Below are the code and all the weights of a small trained network. Each question names an input and a target symbol and asks about switching units off, where a switched-off unit gives its printed mean instead of its output.

import numpy as np


def w(rows, s, z=0):
    codes = np.array(rows[::2]) - 128.0
    scale = np.full(codes.shape[1], s)
    scale[-1] = z or s
    return codes * scale


def norm(h):
    return h / np.sqrt((h * h).mean(-1, keepdims=True) + 1e-5)


def f(y):
    return y / 2 * (1 + np.tanh(0.7978845608 * (y + 0.044715 * y**3)))


def softmax(a):
    e = np.exp(a - a.max(-1, keepdims=True))
    return e / e.sum(-1, keepdims=True)


def log_softmax(a):
    a = a - a.max(-1, keepdims=True)
    return a - np.log(np.exp(a).sum(-1, keepdims=True))


def net(x, mask):
    ids = ['βδζηθξπστω'.index(c) for c in x.split()]
    T = len(ids)
    res = E[ids] + P[:T]
    u = 0
    for l in range(2):
        q, k, v = (norm(res) @ M[l].T for M in (Q, K, V))
        z = softmax(np.where(np.tri(T) > 0, q @ k.T / 2**0.5, -1e9)) @ v
        res = res + np.where(mask[u], z, O[l][:, -1]) @ O[l][:, :-1]
        u += 1
        y = f(norm(res) @ A[l][:, :-1].T + A[l][:, -1])
        res = res + np.where(mask[u : u + 16], y, B[l][:, -1]) @ B[l][:, :-1]
        u += 16
    return log_softmax(norm(res)[-1] @ U[:, :-1].T + U[:, -1])


Q, K, V, O, A, B = {}, {}, {}, {}, {}, {}
E = w([
[162,251,112,219,89,164],'β',
[68,112,128,101,169,186],'δ',
[89,137,81,84,170,150],'ζ',
[111,136,93,126,217,135],'η',
[129,154,183,162,171,65],'θ',
[88,139,111,64,104,94],'ξ',
[133,145,234,159,110,69],'π',
[150,117,186,71,88,172],'σ',
[177,123,210,158,181,181],'τ',
[207,144,103,77,206,100],'ω',
],0.017)
P = w([
[81,1,168,118,124,108],'0',
[60,92,191,71,184,91],'1',
[72,113,188,68,172,105],'2',
[83,130,173,69,164,122],'3',
[95,146,167,76,150,132],'4',
[103,160,158,77,139,138],'5',
[112,175,151,73,129,148],'6',
[120,186,142,75,118,160],'7',
[123,197,129,70,117,166],'8',
[129,217,112,62,122,177],'9',
],0.0096)
Q[0] = w([
[89,228,191,11,224,128],'L0H1',
[177,43,176,37,204,149],'L0H1',
],0.011)
K[0] = w([
[228,251,73,189,37,166],'L0H1',
[160,247,136,79,153,124],'L0H1',
],0.012)
V[0] = w([
[29,130,147,225,64,154],'L0H1',
[192,90,205,160,187,255],'L0H1',
],0.0081)
O[0] = w([
[36,234,56,103,203,149,81],'L0H1',
[156,131,251,43,184,187,253],'L0H1',
],0.011,0.0031)
A[0] = w([
[210,190,209,77,83,106,172],'L0N1',
[211,123,117,86,64,112,171],'L0N2',
[62,84,195,132,30,29,3],'L0N3',
[33,67,29,197,118,155,66],'L0N4',
[241,46,156,196,111,45,111],'L0N5',
[139,157,140,210,95,117,90],'L0N6',
[82,118,80,122,133,119,77],'L0N7',
[181,22,180,40,157,107,40],'L0N8',
[148,172,70,233,175,209,148],'L0N9',
[234,139,46,38,158,86,109],'L0N10',
[232,88,57,107,194,58,75],'L0N11',
[143,156,42,187,195,110,129],'L0N12',
[148,123,39,195,80,117,68],'L0N13',
[127,104,157,139,172,254,133],'L0N14',
[49,209,108,154,164,189,113],'L0N15',
[198,2,41,92,122,158,167],'L0N16',
],0.0086,0.0048)
B[0] = w([
[149,111,148,121,131,58,254],'L0N1',
[154,90,238,176,100,117,163],'L0N2',
[138,166,214,120,166,38,146],'L0N3',
[106,222,122,162,95,130,138],'L0N4',
[47,75,255,243,104,178,179],'L0N5',
[145,120,127,107,200,123,123],'L0N6',
[137,178,123,129,131,171,128],'L0N7',
[84,43,109,94,113,126,230],'L0N8',
[129,81,161,61,143,83,158],'L0N9',
[113,95,232,181,119,167,146],'L0N10',
[89,126,129,190,87,155,131],'L0N11',
[121,140,144,117,4,167,143],'L0N12',
[121,87,153,114,82,129,124],'L0N13',
[103,141,94,140,94,89,203],'L0N14',
[167,116,195,104,93,114,219],'L0N15',
[48,203,239,124,127,156,174],'L0N16',
],0.0094,0.0069)
Q[1] = w([
[138,118,40,254,174,164],'L1H1',
[226,92,63,143,118,101],'L1H1',
],0.016)
K[1] = w([
[6,106,116,109,151,104],'L1H1',
[76,134,129,103,153,187],'L1H1',
],0.022)
V[1] = w([
[208,68,172,211,215,105],'L1H1',
[147,34,118,66,28,10],'L1H1',
],0.012)
O[1] = w([
[249,95,82,179,168,167,170],'L1H1',
[115,53,30,106,86,46,255],'L1H1',
],0.018,0.0071)
A[1] = w([
[131,172,48,96,109,152,206],'L1N1',
[134,166,161,224,66,68,156],'L1N2',
[95,230,99,70,118,65,83],'L1N3',
[77,37,144,153,111,161,147],'L1N4',
[146,172,51,254,116,113,134],'L1N5',
[109,63,35,175,130,69,2],'L1N6',
[126,162,114,115,244,68,82],'L1N7',
[95,219,189,128,127,151,132],'L1N8',
[214,144,114,57,86,155,57],'L1N9',
[40,57,128,100,110,63,135],'L1N10',
[134,100,125,209,134,117,121],'L1N11',
[206,233,100,102,146,170,47],'L1N12',
[70,109,172,38,145,94,136],'L1N13',
[162,159,163,86,60,98,44],'L1N14',
[188,57,75,154,60,232,116],'L1N15',
[188,44,143,155,87,103,168],'L1N16',
],0.013,0.0086)
B[1] = w([
[165,150,235,150,76,39,165],'L1N1',
[63,211,42,91,79,178,153],'L1N2',
[174,144,93,151,176,197,174],'L1N3',
[178,255,109,170,91,136,176],'L1N4',
[42,244,92,194,134,26,139],'L1N5',
[110,27,92,31,121,113,164],'L1N6',
[148,220,145,84,37,117,134],'L1N7',
[140,6,244,114,94,109,174],'L1N8',
[142,146,70,78,83,116,141],'L1N9',
[162,106,92,255,57,189,226],'L1N10',
[101,100,90,152,58,164,151],'L1N11',
[124,141,104,195,24,143,140],'L1N12',
[202,131,24,108,198,191,201],'L1N13',
[134,101,30,89,115,170,130],'L1N14',
[68,222,159,179,199,82,181],'L1N15',
[72,185,180,83,172,191,254],'L1N16',
],0.0093,0.013)
U = w([
[216,158,143,125,66,113,2],'β',
[127,77,91,96,150,244,8],'δ',
[38,107,157,103,146,133,162],'ζ',
[162,110,54,181,152,202,123],'η',
[153,148,104,196,193,105,171],'θ',
[51,151,84,163,75,108,115],'ξ',
[124,141,147,96,143,6,106],'π',
[134,4,120,80,119,96,205],'σ',
[229,70,140,74,227,142,121],'τ',
[182,48,212,191,108,114,153],'ω',
],0.013,0.0068)

Each question gives the input, a string of symbols that net reads in full, and the target symbol t.
The units are the heads (2 rows each of Q, K, V and O) and the neurons (one row each of A and B). Each row of codes is followed by its name. A weight is (code - 128) times the scale printed after its matrix; where a second scale follows, it is the last column's (O, A, B and U).
mask holds one flag per unit, layer by layer, with each layer's heads first. A switched-off unit (its flag False) gives its mean, the last column of its rows in O or B, instead of its output. The means were averaged over made-up inputs and are rounded, as every weight is.
A unit's drop is (log p(t) with every unit on - log p(t) with that unit switched off) / (log p(t) with every unit on - log p(t) with every unit switched off).
The circuit of an input: a set's keep is (log p(t) with only the set's units on - log p(t) with every unit switched off) / (log p(t) with every unit on - log p(t) with every unit switched off). Starting from the 12 units with the biggest drops (on a tie, the unit counted first), units are removed one at a time, each time the one whose removal leaves the highest keep (on an exact tie, the one counted first), for as long as the keep stays at least 0.8.
circuit, biggest first: the units of the circuit, biggest drop first
top k neurons: the k neurons with the biggest drops, biggest first
top k neurons in layer l: the k neurons of layer l with the biggest drops, biggest first
drop of u: that unit's drop, to one decimal
input β ξ δ ζ π, target ζ: circuit, biggest first : (L0H1)
input ζ δ ζ σ σ ζ σ ξ ξ δ, target ξ: circuit, biggest first : (L0H1, L0N4)
input δ ζ θ σ η σ η σ π, target σ: circuit, biggest first : (L1H1, L0N1)
input ξ ξ π π ω ω π σ θ, target σ: circuit, biggest first : (L1H1, L0N1)
input τ ζ θ σ ξ θ δ ζ, target θ: circuit, biggest first : (L1H1, L1N15)
input β ζ β ξ δ θ τ β β β, target ζ: circuit, biggest first : (L1H1, L0H1)
input τ τ θ π θ σ ξ τ ξ π, target τ: circuit, biggest first : (L1H1, L1N10)
input θ δ β δ ζ, target η: top 2 neurons : (L0N9, L0N8)
input ζ η β β σ β θ ζ η, target σ: top 2 neurons : (L0N9, L0N16)
input θ ξ ζ β θ ω π ω ω θ, target η: top 2 neurons in layer 0 : (L0N9, L0N8)
input δ β θ β δ θ ω ξ τ σ, target τ: top 2 neurons in layer 0 : (L0N15, L0N8)
input ζ τ θ τ θ η ξ θ δ θ, target θ: top 4 neurons in layer 0 : (L0N1, L0N16, L0N14, L0N6)
input δ η β ζ σ τ σ, target τ: top 2 neurons : (L0N8, L0N15)
input π δ ω ζ η δ σ, target σ: circuit, biggest first : (L1H1)
input θ σ δ ζ β η σ ζ, target η: top 2 neurons : (L0N9, L0N8)
input ζ η ζ η δ σ η π ζ δ, target π: top 2 neurons in layer 1 : (L1N15, L1N1)
input τ θ δ β τ σ σ ζ π σ, target ω: top 3 neurons : (L1N8, L0N8, L1N12)
input δ σ β π, target τ: top 2 neurons : (L0N8, L1N13)
input ζ σ θ ξ β ζ, target σ: top 2 neurons in layer 0 : (L0N9, L0N16)
input η ω η, target ω: circuit, biggest first : (L0H1)
input θ η σ τ β δ ω δ, target η: top 4 neurons : (L0N9, L0N8, L1N10, L1N13)
input θ π θ, target π: top 2 neurons : (L0N8, L1N5)
input ζ θ β δ, target σ: top 3 neurons : (L0N9, L0N16, L1N6)
input ω σ β ω σ ζ σ ζ ω η, target θ: top 2 neurons in layer 1 : (L1N15, L1N5)
input τ δ ξ θ β, target ω: top 4 neurons in layer 1 : (L1N8, L1N12, L1N16, L1N13)
input ζ θ θ π ξ, target π: top 3 neurons in layer 0 : (L0N8, L0N14, L0N5)
input ξ β ζ, target ξ: top neuron in layer 0 : (L0N9)
input θ ζ β ζ δ ξ, target η: top 3 neurons in layer 0 : (L0N9, L0N8, L0N15)
input σ σ ζ ω ζ ζ β ξ ζ, target β: top 2 neurons in layer 1 : (L1N1, L1N12)
input τ σ ζ θ η σ ζ, target σ: drop of L1N6 : 0.1
